Below is a small trained network, with its code and all its weights. Each question gives an input and a target symbol and asks what happens when units are switched off, that is, made to give their printed mean instead of their output.

import numpy as np


def w(rows, s, z=0):
    codes = np.array(rows[::2]) - 128.0
    scale = np.full(codes.shape[1], s)
    scale[-1] = z or s
    return codes * scale


def f(y):
    return np.maximum(y, 0)


def softmax(a):
    e = np.exp(a - a.max(-1, keepdims=True))
    return e / e.sum(-1, keepdims=True)


def log_softmax(a):
    a = a - a.max(-1, keepdims=True)
    return a - np.log(np.exp(a).sum(-1, keepdims=True))


def net(x, mask):
    ids = ['αγδεηθλμπτ'.index(c) for c in x.split()]
    T = len(ids)
    res = E[ids] + P[:T]
    u = 0
    for l in range(3):
        q, k, v = (res @ M[l].T for M in (Q, K, V))
        z = softmax(np.where(np.tri(T) > 0, q @ k.T / 4**0.5, -1e9)) @ v
        res = res + np.where(mask[u], z, O[l][:, -1]) @ O[l][:, :-1]
        u += 1
        y = f(res @ A[l][:, :-1].T + A[l][:, -1])
        res = res + np.where(mask[u : u + 4], y, B[l][:, -1]) @ B[l][:, :-1]
        u += 4
    return log_softmax(res[-1] @ U[:, :-1].T + U[:, -1])


Q, K, V, O, A, B = {}, {}, {}, {}, {}, {}
E = w([
[70,199,163,219,175,98,129],'α',
[130,81,102,5,143,58,184],'γ',
[150,71,184,200,125,142,139],'δ',
[83,147,127,96,157,148,187],'ε',
[183,130,92,13,165,82,172],'η',
[154,80,112,93,156,89,81],'θ',
[144,177,106,130,228,139,61],'λ',
[166,115,92,131,164,39,59],'μ',
[172,135,52,176,170,76,127],'π',
[162,27,181,76,231,175,167],'τ',
],0.016)
P = w([
[60,183,48,126,76,154,178],'0',
[139,179,191,130,88,97,143],'1',
[86,139,117,133,156,81,184],'2',
[186,171,171,94,89,90,165],'3',
[101,143,75,138,177,102,140],'4',
[223,167,162,92,98,92,172],'5',
[125,146,56,139,201,132,117],'6',
[253,164,171,80,127,115,160],'7',
[126,155,19,154,189,134,118],'8',
],0.014)
Q[0] = w([
[55,95,163,158,94,114,89],'L0H0',
[97,150,129,136,146,93,114],'L0H0',
[206,168,254,103,75,143,121],'L0H0',
[67,123,112,105,101,214,64],'L0H0',
],0.0095)
K[0] = w([
[135,158,166,95,140,96,127],'L0H0',
[132,128,82,87,160,109,114],'L0H0',
[12,165,145,116,43,137,122],'L0H0',
[106,164,148,161,167,61,140],'L0H0',
],0.011)
V[0] = w([
[171,172,125,59,30,45,45],'L0H0',
[98,78,214,64,153,127,79],'L0H0',
[198,113,137,25,140,149,145],'L0H0',
[91,136,158,31,254,125,150],'L0H0',
],0.0074)
O[0] = w([
[148,132,87,134,45,195,180,85],'L0H0',
[79,159,118,110,144,195,95,2],'L0H0',
[180,110,192,120,248,219,161,150],'L0H0',
[172,112,138,118,128,97,24,226],'L0H0',
],0.011,0.0054)
A[0] = w([
[178,252,123,196,106,119,112,232],'L0N0',
[129,96,105,110,91,187,178,107],'L0N1',
[67,145,67,78,104,158,96,189],'L0N2',
[254,197,107,178,148,89,92,254],'L0N3',
],0.0081,0.0028)
B[0] = w([
[125,74,99,4,66,123,97,182],'L0N0',
[172,42,28,143,168,220,74,132],'L0N1',
[239,184,83,141,84,218,61,132],'L0N2',
[135,74,132,2,149,52,179,255],'L0N3',
],0.0082,0.017)
Q[1] = w([
[135,119,166,125,88,109,193],'L1H0',
[254,205,153,197,118,115,81],'L1H0',
[152,88,157,64,83,174,141],'L1H0',
[145,120,110,126,140,103,107],'L1H0',
],0.0088)
K[1] = w([
[73,135,152,48,95,171,125],'L1H0',
[182,254,170,248,67,180,106],'L1H0',
[135,151,123,125,64,108,62],'L1H0',
[136,135,170,169,151,233,190],'L1H0',
],0.0074)
V[1] = w([
[135,111,108,36,187,100,151],'L1H0',
[137,254,96,78,160,86,112],'L1H0',
[163,48,210,123,121,117,104],'L1H0',
[143,136,133,123,110,129,141],'L1H0',
],0.01)
O[1] = w([
[64,66,75,164,100,138,142,254],'L1H0',
[82,114,113,158,87,118,76,170],'L1H0',
[4,109,158,126,120,176,181,165],'L1H0',
[136,128,122,106,165,106,107,133],'L1H0',
],0.012,0.039)
A[1] = w([
[179,220,69,132,160,153,140,125],'L1N0',
[244,126,62,143,113,113,93,9],'L1N1',
[103,131,115,111,64,182,141,81],'L1N2',
[112,86,127,119,64,163,118,1],'L1N3',
],0.011,0.00098)
B[1] = w([
[180,191,183,188,213,183,170,130],'L1N0',
[116,200,110,125,64,117,147,141],'L1N1',
[157,171,143,190,171,86,110,199],'L1N2',
[250,124,158,41,128,142,93,251],'L1N3',
],0.011,0.032)
Q[2] = w([
[131,158,76,100,156,120,58],'L2H0',
[2,142,50,204,155,89,151],'L2H0',
[169,157,135,204,194,32,205],'L2H0',
[202,156,212,42,95,107,94],'L2H0',
],0.0064)
K[2] = w([
[183,72,92,191,171,35,162],'L2H0',
[132,118,170,159,130,134,87],'L2H0',
[128,158,132,162,70,129,175],'L2H0',
[187,230,103,139,2,124,212],'L2H0',
],0.0083)
V[2] = w([
[97,194,87,187,97,157,35],'L2H0',
[117,170,119,79,31,156,170],'L2H0',
[39,94,122,206,66,89,229],'L2H0',
[220,166,124,181,209,218,253],'L2H0',
],0.0064)
O[2] = w([
[20,114,117,141,170,189,137,101],'L2H0',
[191,132,102,147,194,167,167,162],'L2H0',
[120,64,167,136,181,104,50,123],'L2H0',
[206,2,195,171,128,205,83,3],'L2H0',
],0.0081,0.027)
A[2] = w([
[101,174,171,168,140,196,131,1],'L2N0',
[183,148,109,123,118,130,141,124],'L2N1',
[135,67,150,171,113,234,49,61],'L2N2',
[172,254,144,148,138,167,65,24],'L2N3',
],0.0086,0.0053)
B[2] = w([
[126,81,121,118,115,194,168,133],'L2N0',
[106,68,130,82,156,128,182,254],'L2N1',
[128,155,124,85,103,107,9,179],'L2N2',
[112,84,206,134,171,105,85,165],'L2N3',
],0.012,0.0067)
U = w([
[155,129,171,85,116,150,119,184],'α',
[223,160,154,123,237,49,82,124],'γ',
[48,52,148,141,125,126,98,112],'δ',
[174,86,86,220,51,55,79,188],'ε',
[154,180,254,51,128,75,95,3],'η',
[184,133,200,106,84,104,132,164],'θ',
[158,110,103,130,84,147,83,100],'λ',
[95,147,125,85,11,191,118,169],'μ',
[125,140,108,143,197,127,79,114],'π',
[153,117,92,131,141,175,122,160],'τ',
],0.0056,0.0046)

Each question gives the input, a string of symbols that net reads in full, and the target symbol t.
The units are the heads (4 rows each of Q, K, V and O) and the neurons (one row each of A and B). Each row of codes is followed by its name. A weight is (code - 128) times the scale printed after its matrix; where a second scale follows, it is the last column's (O, A, B and U).
mask holds one flag per unit, layer by layer, with each layer's heads first. A switched-off unit (its flag False) gives its mean, the last column of its rows in O or B, instead of its output. The means were averaged over made-up inputs and are rounded, as every weight is.
A unit's drop is (log p(t) with every unit on - log p(t) with that unit switched off) / (log p(t) with every unit on - log p(t) with every unit switched off).
The circuit of an input: a set's keep is (log p(t) with only the set's units on - log p(t) with every unit switched off) / (log p(t) with every unit on - log p(t) with every unit switched off). Starting from the 12 units with the biggest drops (on a tie, the unit counted first), units are removed one at a time, each time the one whose removal leaves the highest keep (on an exact tie, the one counted first), for as long as the keep stays at least 0.8.
units of the circuit, in order: the units of the circuit, biggest drop first
most important unit: the unit with the biggest drop
k most important neurons: the k neurons with the biggest drops, biggest first
top k neurons in layer l: the k neurons of layer l with the biggest drops, biggest first
input μ δ λ α λ, target μ: most important unit => L1N3
input λ μ θ λ τ π γ δ, target μ: units of the circuit, in order => [L2H0, L1H0, L0N2, L0H0]
input τ θ λ λ, target η: units of the circuit, in order => [L2H0, L0H0]
input η τ δ μ, target θ: units of the circuit, in order => [L0H0, L2H0, L0N1, L1H0]
input π η π ε π γ π τ γ, target δ: units of the circuit, in order => [L0H0, L1N3, L0N0, L2H0]
input α π ε τ γ ε μ π, target π: top 3 neurons in layer 0 => [L0N0, L0N3, L0N2]
input λ π μ τ λ π γ λ, target μ: 4 most important neurons => [L0N2, L1N1, L1N3, L0N0]
input λ μ π ε π δ τ γ θ, target δ: units of the circuit, in order => [L0H0, L1H0]
input μ π μ π δ λ, target τ: 4 most important neurons => [L1N1, L0N2, L0N3, L1N0]
input λ π μ τ, target μ: units of the circuit, in order => [L2H0, L1H0, L0N2]
input τ λ π π λ ε, target η: units of the circuit, in order => [L2H0, L0H0]
input π λ ε π λ γ γ π ε, target ε: units of the circuit, in order => [L1N2, L1H0]
input ε τ δ α τ, target δ: units of the circuit, in order => [L1N3, L0H0, L0N0, L2H0]
input η μ τ τ λ, target δ: units of the circuit, in order => [L0H0, L1H0]
input γ π θ α θ π π η η, target ε: units of the circuit, in order => [L2H0, L1H0]
input τ ε π π η, target ε: units of the circuit, in order => [L1H0, L2H0]
input τ μ λ π π λ γ π, target η: units of the circuit, in order => [L2H0, L0N3, L0H0, L1H0]
input λ π η π λ ε, target μ: units of the circuit, in order => [L1H0, L2H0]
input η λ μ μ π δ, target θ: units of the circuit, in order => [L0H0, L1N3, L2H0]
input ε τ τ γ μ π, target δ: most important unit => L1H0
input α η τ λ, target π: 3 most important neurons => [L1N3, L1N1, L0N0]
input π π α θ, target γ: 2 most important neurons => [L1N1, L1N3]
input λ τ μ δ η δ λ ε, target μ: 3 most important neurons => [L0N2, L0N0, L1N1]
input π δ γ, target ε: most important unit => L1N3
input θ η ε α, target λ: 3 most important neurons => [L1N0, L0N3, L2N2]
input θ δ θ θ, target λ: 2 most important neurons => [L1N0, L0N3]
input π α α, target ε: 3 most important neurons => [L1N3, L0N3, L2N1]
input θ π π π, target λ: most important unit => L1H0
input μ δ π α λ λ π δ, target τ: 2 most important neurons => [L1N1, L0N2]
